In the rows, 128 means zero.
Here are made-up nodes, facts about them, and rows of numbers that follow some of those facts. Name the node behind each unnamed row.

Some facts about the nodes:
mafos ρ 944; pliklu ρ 236; sema ρ 944; metrasar ρ 944; klodrel ρ 944; bridri ρ 236; bolar ρ 941
klaskes ρ 941; bibibram ρ 941; komur ρ 944; noflar ρ 944; gobram ρ 236; koplu ρ 941; klavo ρ 941
gibro ρ 236; geres ρ 941; zelel ρ 941; melo ρ 944; meklu ρ 941; ranik ρ 236; plizadrar ρ 941
dragrun ρ 941; naple ρ 236; kleti ρ 941; klidusku ρ 941; tukon ρ 941; trodrura ρ 941; drenefas ρ 941
kosto ρ 236; stebar ρ 236; ratik ρ 941; nilo ρ 941; flebron ρ 941; baza ρ 944; skages ρ 944
trepezik ρ 941; gistaban ρ 941; dranunek ρ 944; fetodrol ρ 944; flobe ρ 236; belil ρ 941; seno ρ 944
plimuk ρ 941; vovu ρ 944; babok ρ 236; distos ρ 941; keklu ρ 944; zegital ρ 236; flerem ρ 236
grisi ρ 941; brastustem ρ 941; pebren ρ 944; stigrun ρ 941; drurom ρ 941; stodruk ρ 236; vabok ρ 236
mugo ρ 941; kebrun ρ 236; suni ρ 236; groples ρ 236; grizok ρ 941; pibri ρ 236; suvas ρ 236
skude ρ 944; sustuvam ρ 941; skine ρ 941; flopa ρ 941; bezures ρ 236; beser ρ 944; ruske ρ 941
loski ρ 236; flidrem ρ 944; plitem ρ 236; drobos ρ 944; flinopa ρ 941; tumorik ρ 944; zesufal ρ 941
papel ρ 944; zasestum ρ 944; brenom ρ 941; fluflir ρ 941; zase ρ 941; mifel ρ 236; fururos ρ 236
trapok ρ 941; romivin ρ 941; zegrem ρ 236; mibror ρ 941; grodom ρ 236; soklaga ρ 236; getrivor ρ 941
fleba ρ 236; gigoplel ρ 944; kidrur ρ 236; tupu ρ 944; gobul ρ 941; floba ρ 236; klesas ρ 944
skizom ρ 944; kobefil ρ 944; bruvok ρ 944; triba ρ 236; niras ρ 944; flusin ρ 941; dridram ρ 941
stupar ρ 941; dosun ρ 941; klostam ρ 944; nuklim ρ 941; mukel ρ 941; padi ρ 944; griklom ρ 236
vobek ρ 944; zipun ρ 941; gruvi ρ 236; brutrek ρ 236; ruga ρ 236; toplas ρ 941; nugrak ρ 944
pezir ρ 236; midrul ρ 941; dodal ρ 941; tikeflir ρ 944; petrem ρ 941; giklar ρ 941; flosketrir ρ 944
flodar ρ 944; flepeskil ρ 236; toflo ρ 941; luku ρ 941; nevun ρ 236; nudo ρ 236; bretak ρ 941
kebrel ρ 944; lizel ρ 944; zemos ρ 944; veplu ρ 236; grore ρ 941; druluk ρ 941; mugun ρ 944
kuza ρ 941; brobru ρ 236; zatris ρ 941; zoplus ρ 236; fefle ρ 236; dabra ρ 236; gresa ρ 236
breror ρ 941; kanestul ρ 236; traflefi ρ 944; famul ρ 944; miskapler ρ 941; betis ρ 941; skoplel ρ 941
nepi ρ 236; tolor ρ 236; bilo ρ 941; lavam ρ 941; skogok ρ 941; katril ρ 944; druvar ρ 944
klegrik ρ 236; besi ρ 941; dafo ρ 941; kleklu ρ 236; kebralu ρ 236; zode ρ 944; gaklapa ρ 941
kostefus ρ 941; sekel ρ 941; stuzagro ρ 941; tesin ρ 944; druzem ρ 236; mupla ρ 236; klagi ρ 941
brapumir ρ 944; bolar Ω gigoplel; noflar Ω belil; klavo Ω skude; klavo Ω suni; klavo Ω bibibram; meklu Ω grisi
meklu Ω zase; dragrun Ω sekel; dragrun Ω kebrun; dragrun Ω fururos; dragrun Ω grisi; naple Ω stupar; kleti Ω zipun
klidusku Ω fefle; klidusku Ω komur; trodrura Ω tesin; trodrura Ω koplu; trodrura Ω lizel; trodrura Ω belil; trodrura Ω traflefi
kosto Ω griklom; ratik Ω dafo; ratik Ω klodrel; ratik Ω suvas; nilo Ω vovu; nilo Ω mibror; baza Ω suvas
skages Ω papel; skages Ω flusin; dranunek Ω kebralu; fetodrol Ω betis; fetodrol Ω romivin; seno Ω mugun; zegital Ω flepeskil
pebren Ω vobek; pebren Ω stodruk; pebren Ω bretak; pebren Ω miskapler; stigrun Ω kebrun; stigrun Ω grodom; stigrun Ω tupu
groples Ω tumorik; grizok Ω tukon; grizok Ω komur; grizok Ω mibror; grizok Ω beser; pibri Ω nudo; sustuvam Ω giklar
sustuvam Ω flobe; sustuvam Ω kebrel; sustuvam Ω mibror; skine Ω mafos; flopa Ω gobram; ruske Ω fururos; ruske Ω toflo
ruske Ω geres; ruske Ω flobe; loski Ω bridri; loski Ω niras; plitem Ω mupla; drobos Ω mukel; drobos Ω brobru
drobos Ω dosun; flinopa Ω vovu; flinopa Ω ranik; flinopa Ω luku; flinopa Ω sema; brenom Ω keklu; fluflir Ω flodar
mifel Ω plizadrar; mifel Ω babok; zegrem Ω brutrek; zegrem Ω klegrik; getrivor Ω zode; fleba Ω lavam; fleba Ω bibibram
floba Ω flidrem; kobefil Ω drenefas; kobefil Ω gistaban; kobefil Ω kuza; kobefil Ω padi; kobefil Ω trapok; triba Ω giklar
dridram Ω skogok; dridram Ω midrul; dridram Ω bilo; dridram Ω metrasar; dridram Ω romivin; nuklim Ω komur; nuklim Ω katril
toplas Ω komur; toplas Ω gigoplel; toplas Ω brutrek; toplas Ω tolor; nugrak Ω flebron; nugrak Ω stebar; nugrak Ω zelel
pezir Ω fururos; tikeflir Ω kanestul; tikeflir Ω skoplel; tikeflir Ω grisi; flosketrir Ω gruvi; flosketrir Ω lizel; zemos Ω kostefus
grore Ω beser; grore Ω tumorik; zatris Ω grodom; zatris Ω flodar; zatris Ω beser; zoplus Ω stuzagro; zoplus Ω gobram
dabra Ω suni; dabra Ω tumorik; gresa Ω kebrun; gresa Ω papel; gresa Ω keklu; famul Ω drurom; famul Ω ruga
nepi Ω nudo; druvar Ω grodom; kleklu Ω breror; kleklu Ω besi; gaklapa Ω bretak; druzem Ω zode; druzem Ω mafos
bolar δ tolor; bolar δ zase; bibibram δ kebralu; bibibram δ toplas; geres δ zode; geres δ gigoplel; geres δ griklom
meklu δ mukel; meklu δ ruske; klidusku δ mukel; klidusku δ ranik; klidusku δ mifel; klidusku δ soklaga; tukon δ giklar
tukon δ flobe; tukon δ gaklapa; tukon δ fetodrol; tukon δ lizel; tukon δ zegital; tukon δ dosun; tukon δ tumorik
nilo δ baza; nilo δ trapok; nilo δ grisi; dranunek δ brutrek; dranunek δ plizadrar; belil δ mukel; belil δ trepezik
belil δ skine; belil δ kidrur; belil δ kebrel; babok δ dafo; babok δ petrem; babok δ koplu; distos δ sekel
distos δ loski; distos δ bridri; flerem δ plimuk; flerem δ metrasar; stodruk δ skude; stodruk δ skizom; stodruk δ kleklu
suni δ mugo; groples δ ranik; groples δ mifel; groples δ flodar; sustuvam δ kanestul; sustuvam δ skizom; sustuvam δ toflo
sustuvam δ klesas; sustuvam δ grisi; bezures δ gibro; bezures δ zesufal; bezures δ zegital; beser δ zode; beser δ lavam
flinopa δ naple; flinopa δ grodom; flinopa δ flodar; papel δ veplu; papel δ vabok; papel δ tesin; zasestum δ plitem
zasestum δ brenom; zasestum δ klodrel; zasestum δ giklar; zasestum δ dodal; zasestum δ besi; tupu δ nevun; tupu δ vovu
tupu δ kosto; flusin δ floba; flusin δ gigoplel; flusin δ bilo; flusin δ dridram; vobek δ klaskes; midrul δ gobram
luku δ skizom; luku δ tumorik; nudo δ ratik; nudo δ gobul; nudo δ flobe; grore δ gobul; grore δ getrivor
kuza δ klesas; kuza δ flobe; kuza δ zesufal; brobru δ ranik; brobru δ flepeskil; brobru δ brastustem; brobru δ lavam
zatris δ fururos; zatris δ loski; zatris δ klodrel; zatris δ fluflir; zatris δ klostam; zatris δ klagi; zatris δ traflefi
zatris δ zase; zatris δ trodrura; dabra δ stupar; dabra δ bridri; famul δ floba; famul δ triba; famul δ melo
famul δ komur; brapumir δ skoplel

Some rows with their names:
[137 141 113 149 117 116 133 118 163 111 115 144 131 116 127 150 154 146
  93 123 140 124 113 152 123 106 108 128 157 122]: babok
[113 141 120 128 124 143 118 132 118 131 133 134 133 117 119 127 121 106
 122 143 137 130 133 117 142 138 120 138 113 132]: dodal
[114 138 121 125 116 140 118 134 119 137 126 132 135 118 118 128 114 106
 130 140 128 130 137 109 147 146 123 139 113 126]: kleti
[114 140 119 129 123 140 118 130 119 133 135 135 132 117 120 129 120 110
 123 143 136 130 138 117 142 135 120 139 115 129]: plimuk
[120 131 104 139 119 171 116 147 176 144  96 143 134 127 119 126  99 101
 171 171 123 131 150  81 145 153 130 135 100 111]: dragrun
[117 140 122 131 126 143 117 139 133 134 129 127 138 121 116 131 114 103
 120 144 133 133 139 109 127 139 120 129 112 138]: getrivor
[118 137 123 135 120 147 119 147 139 136 123 123 140 121 115 131 109  99
 126 143 125 131 141 103 126 143 122 125 112 135]: ratik
[115 150 118 137 143 160 111 134 133 136 133 129 123 115 121 131 130 113
 171 151 149 129 145 117 152 133 138 131 104 116]: toflo
[135 134 131 134 114 139 120 124 175 123  90 137 143 115 126 144 143 137
 161 112 112 126 131 144 146  83 139 130 150  97]: nilo
[117 137 125 142  88 119 130  78 153 104  83 167 133 113 119 145 133 130
 122 139 122 130 111 161 106  77  82 142 166 123]: distos
[109 135 119 114 122 124 125 140 120 135 138 130 131 121 123 131 122 121
 132 145 132 143 138 115 138 146 121 138 110 125]: bruvok
[112 133 114 114 129 126 125 140 120 135 141 134 131 122 125 132 123 121
 131 147 132 143 142 117 139 147 122 140 114 126]: melo
[119 141 142 115 154 132 113 136 105 133 154 124 128 122 124 137 137 119
 167 148 139 145 145 128 134 129 122 139 112 130]: vovu
[127 138  97 147 142 126 136 123 194 112  95 158 128 120 134 155 145 145
  92 156 146 136 120 145 113 101 120 124 143 117]: papel
[138 120  99 132 109 105 139 127 180 122  95 154 140 124 131 141 136 144
 106 132 108 144 132 145 123 112 118 132 161 109]: famul
[121 145 158 109 174 133 115 134  95 131 176 121 136 123 128 136 136 121
 139 143 140 139 146 132 144 118 128 142 114 141]: komur
[111 130 122 113 112 125 125 144 123 139 130 131 133 122 123 129 117 121
 145 139 125 144 139 109 142 148 122 139 112 120]: zemos
[109 130 125 111 128 149 126 148 150 137 123 137 139 126 127 130 106 124
 132 155 123 137 136  94 144 143 129 142 100 120]: druvar
[103 136 100 101 117 118 122 127 105 125 181 132 121 132 124 134 131 100
  84 126 128 139 137 125 146 127 112 151 104 112]: traflefi

Rows to name:
No name comes twice in this set of rows, the named rows included.
[124 163 123 178 164 131 128 144 202 103 108 118 137 107 123 169 153 128
  75 130 155 115 106 158  87  76 134  90 144 142] : kuza
[120 151 127 150 160 147 116 149 143 126 142 117 137 121 116 141 120  92
 104 155 143 131 136 112 109 130 118 117 113 155] : gobul
[133 131 139 131 109 126 123 107 157 113  97 147 145 118 124 144 135 129
 127 122 112 130 128 150 120  79 109 137 162 122] : bolar
[112 137 117 119  85 146 127 140 129 136 134 121 133 115 121 122 125 137
 163 115 122 125 127 107 168 155 128 144 108 103] : kleklu
[126 128 115 136 105 133 121 137 122 146  99 134 139 116 114 118 111 116
 173 148 120 144 151 110 139 163 122 133 130 127] : dridram
[138 136 111 148 112 121 134 120 175 112 108 143 135 118 126 147 149 143
 101 120 130 128 113 146 125 111 110 130 154 116] : flerem
[110 126  97 104  84 134 117 131 121 131 153 133 132 134 115 123 113  78
  98 116  99 128 147 105 162 131 116 152 104 101] : trodrura
[105 154 104 146 152 164 118 125 148 129 127 137 117 109 125 135 134 121
 147 159 160 121 133 119 150 133 140 130  99 109] : grisi
[125 132 154 107 128 159 109 147 131 141 131 122 150 127 119 123 106 106
 162 134 107 129 154 100 161 126 134 146 110 127] : grizok
[132 139 107 131 150 134 127 139 120 131 164 130 130 124 125 125 139 122
 118 143 139 132 146 120 149 160 121 141 120 132] : griklom
[109 148 105 138  79 125 140 118 163 112 106 132 125  95 133 144 170 184
 131  76 141 107  94 165 172  92 145 132 140  75] : stodruk
[122 152 109 145 153 167 122 141 155 128 146 136 122 123 126 134 132 121
 135 166 161 125 129 105 137 152 120 133  98 126] : kebrun

Now the same nodes, written a new way:
Some rows with their names:
[114 113 153  81 152 144 119  89  94 122 134 145 115 115 104 120 187 147
  92 143 138  97  81 188 108 192 165]: lavam
[157 133 152  99 134 141 160 127 146 145 128 105 128  93 113 129 153 119
 174  89 104 103  88 132 150  84 110]: kebrun
[164  81 122  56 168 155 113 113 132 120 128 152 163 152 107 100 179 151
 143 106 110  54  95 167 132 151 163]: soklaga
[122 133 110 178 149 115 125 160 118  99 123 138  92 157 170 132  80 113
  97 158 112 162 107 126 165 147 130]: kleti
[113 171 146 142 163 102  77 237 132  91  87 173 110 167 170 143  94  86
 150 117 107  92 148  99 174 149 106]: nepi
[170 140  64 152 149 107 149 157 110 152 144 113 112  95 159  91  71  90
 108 135 109 136 116  94 204 145  81]: druvar
[133 170 134  99  88 124 125  93 120 157 142 132 184 147 108 189 140 134
 180  86 125 108 145 154 140 107 161]: tolor
[161 106  65 100 192 150  89 163  96 106 116 164 129 200 151  93 123 125
 111 108 103  75  88 137 208 195 180]: mifel
[101  70 152 181 134 143 112 133 127 154  84 113 132  89 142 103 154 178
 146 120 150 181 145 111  30  65 114]: kuza
[100 120 124 101 116 168 141 135 139 130  76 131 127  96 112 113 164 158
 179  90 157 112 131  73 110  81 162]: kanestul
[107 133  60 158 123 140 125 169 126 120 106 143  95 133 142  82  81 116
 115 139 153 145 157  52 178 161 119]: baza
[137 121 141 103 102 128 144 111 163 131 154 122 139 111  94 112 135 120
 134 141 138 112 155 122 114 131  86]: mugun
[140 121 139 103 104 125 144 108 159 131 157 121 139 105  95 111 138 121
 134 138 136 114 155 119 116 130  89]: bruvok
[175 118 175 114 139 123 134 148 171 106 145 104 137 133 125 138 148 115
 157 109 102 124 137 126  90  53 101]: babok
[138 131  97 184 164 112 154 155  97 137 118 117  92  99 182 121  71 111
 111 142  91 158  63 131 199 130 109]: stigrun
[111 171 146 140 163 101  76 238 131  91  87 174 109 167 170 143  91  84
 152 120 107  86 147  99 176 151 106]: pibri
[ 84 146  83 200 118 123 104 136  72 181  85 133 122 153 165 154  69 136
 122 110 129 170 114 137 184 164 147]: brenom
[131  73  75 150 163 158 120 125 125  95 122 143 100 227 147  98  92 143
  66 150 112 136  82 157 181 189 175]: skine
[151 154 107 144 155 128 113 190 130  99 122 130 102 181 159 131  96  95
 123 109 109 134 126  95 184 120 140]: zoplus

Name these rows:
No name comes twice in this set of rows, the named rows included.
[ 74 111 139 126 107 148 158 106 139 113  96 141 115  89 119 124 144 164
 142 146 153 135 108 117  97 114 147] : trapok
[158 151 109 149 159 135 122 189 126 119 118 123  94 161 157 124  92  93
 135  97  98 133 102  97 202 121 127] : pezir
[173  24 172 138 179 123 100 121 154 119 146 133 157 157 139 100 153 163
 121 146  93 121 108 199  59 115  93] : belil
[129 128 149 125 118 117 147  98 131  99 154 146 139 101 137 144 146 149
 141 164 129 146 117 154  92 111 132] : mibror
[171  97 163 129 120 117 145 127 181 140 167  99 132 102 106 104 130 110
 142 136 114 136 153 124 103  97  43] : papel
[110 178 186  97 130 128 126  99  84 128 148 113  77  81  99 144 196 110
  80 139 153 134 100 158  88 170 152] : bilo
[160 124  77 115 178 141 102 171 110 104 118 151 121 190 156 104 111 115
 116 108 103  94 104 119 200 164 166] : naple
[129  99 184 140 131 109 142 122 164 106 139 109 126 123 127 144 133 133
 116 152 113 142 122 158  69  87  96] : bibibram
[172 216 119  76 106 115 126  93  73 102 225 156 127  65 116 122 205 118
 122 164 180 153 176 112  95 167 144] : komur
[137 107 101 216 166 118 107 187 108  99 114 136 100 134 202 102  94 137
 110 154 127 204 136  90 108  96 117] : nilo
[216  66  85 176 221 107  65 166  78  88 177 179 148 185 214  85 124 156
  93 171  94 167 117 178 114 154 129] : klidusku

Now the same nodes, written a new way:
Some nodes and their rows:
[103 136 121 104 169  99 152 130  99 107 113 100 147 142 101 131  99 115
 135  90 131 170 123 144 102 129 149 127]: flepeskil
[103 124 150  96 147  90 159  97 100 104 110 101 139 139 100 148 108  91
 153  88 130 171  86 138  96 118 144 131]: brobru
[117 127 104 111 154 117 125 123 102 135 119 101 124 157 111 134  98 109
 112  92 177 173 109 151 102 140 166 135]: fluflir
[101 146 123 102 161 108 131 129 100 106 133  99 157 141 107 132  97 108
 152  93 132 196 120 146  99 135 148 137]: griklom
[106 131 116 119 165 128 126 121  99 105 121 100 128 147 134 129  98 118
 125  90 134 162 100 143 104 118 146 121]: drenefas
[107 146 102 102 150  97 129 125  98 103 138 100 136 156 104 135  97 117
 133  90 135 167 150 147  98 132 162 117]: plitem
[105 157 103 120 160  96 125 109 102 132 139  99 130 138  99 146  96 119
 122  89 144 173 144 148 101 129 149 113]: triba
[151 158 138 113 145  86 118 100 184 113 213 156 123 146  96 155 105  99
 114 172 159 150  95 144 100 116 152 107]: sustuvam
[105 135 131 123 172 118 128 111  97 108 164 102 129 141 135 127  99 120
 157  88 134 175  94 149 119 121 147 117]: bilo
[107 132 104 117 160 113 124 113  99 103 125 103 129 145 130 133  99 112
 124  92 144 163 107 147 101 119 155 124]: petrem
[104 125  99 109 154 100 128 136 100 113 139  99 129 152 128 130  97 114
 111  95 168 153 121 155 102 121 158 146]: brenom
[125 133 104 113 156 100 126 116  97 107 137 100 129 147 130 129  99 111
 128  92 152 159 118 141 100 130 163 127]: kleti
[107 147 102 103 148  96 128 126  98 105 146 102 139 155 108 133  97 116
 135  91 135 167 156 147  97 138 164 119]: druzem
[ 98 125 105 103 169 110 142 154 103 133 113  98 131 154  98 140  97 120
 113  92 142 169 112 147 104 123 147 132]: grodom
[106 160 112 121 168 100 126 113 109 136 114  99 127 138  98 134  99 119
 114  89 133 191 118 145 102 133 146 111]: fefle
[103 130 123 122 171 135 124 124 101 106 114 101 129 144 132 129  98 119
 122  89 133 161  97 144 101 119 146 121]: bretak
[104 147 104 100 152  97 126 112  99 106 155 100 147 140 114 135  97 107
 156  90 136 192 138 148  98 142 161 134]: floba
[111 140 115 112 148 112 133 102 101 105 137 104 141 147 103 133 121 104
 131  84 140 153 136 164 100 128 178 119]: seno
[ 97 133 117  98 146  92 125  97 127 102 134 105 127 141  99 134  96  96
 139  97 132 173  92 145  98 114 167 106]: flerem

Rows to name:
No name comes twice in this set of rows, the named rows included.
[104 124 103 110 147 100 166 118 101 118 155 110 145 143 104 149  98 111
 114  89 161 151 151 178 100 119 182 138] : tikeflir
[101 123 171 100 147 145 122  96 148 166 120 101 136 135  94 188 130  88
 161  88 136 248  83 142 100 154 146 163] : beser
[101 123  99 100 152  94 153 158 100 118 149 101 140 159 101 155  95 121
 115  88 158 151 163 161 103 131 160 146] : gresa
[133 129 121 135 187  93 180 115 101 131 113  99 128 137  96 145 105 106
 112  85 132 154 101 143  99 118 139 112] : ranik
[108 124 101 104 153  99 126 139 100 144 136 100 128 156 112 136  94 111
 111  93 184 153 125 157 101 138 162 157] : stigrun
[123 161 184 117 147  92 118 105 204 105 187 145 120 144  98 136 127  99
 113 180 132 151  92 144  99 114 143 107] : luku
[103 122  98 114 158  95 145 139  96 139 155 101 129 143 122 136  96 116
 111  91 182 153 138 159 102 118 162 154] : dragrun
[142 124 105 104 165  95 169 125  98 106 113 101 130 163 102 135  99 106
 120  84 134 150 140 141  97 134 148 122] : mifel
[103 131 128 100 145  93 123  94 129 101 123 102 130 140  98 132  98  94
 138  99 134 171  89 146  98 117 155 108] : babok
[102 157 147 138 161 167 127  99 121 156 124  98 131 139  98 138 132 101
 158  87 132 215  94 151 102 145 149 128] : gigoplel
[101 149 101  98 148  95 123 108  99 101 138 101 130 160 134 133  95 113
 142  89 136 166 152 165  97 118 192 109] : loski

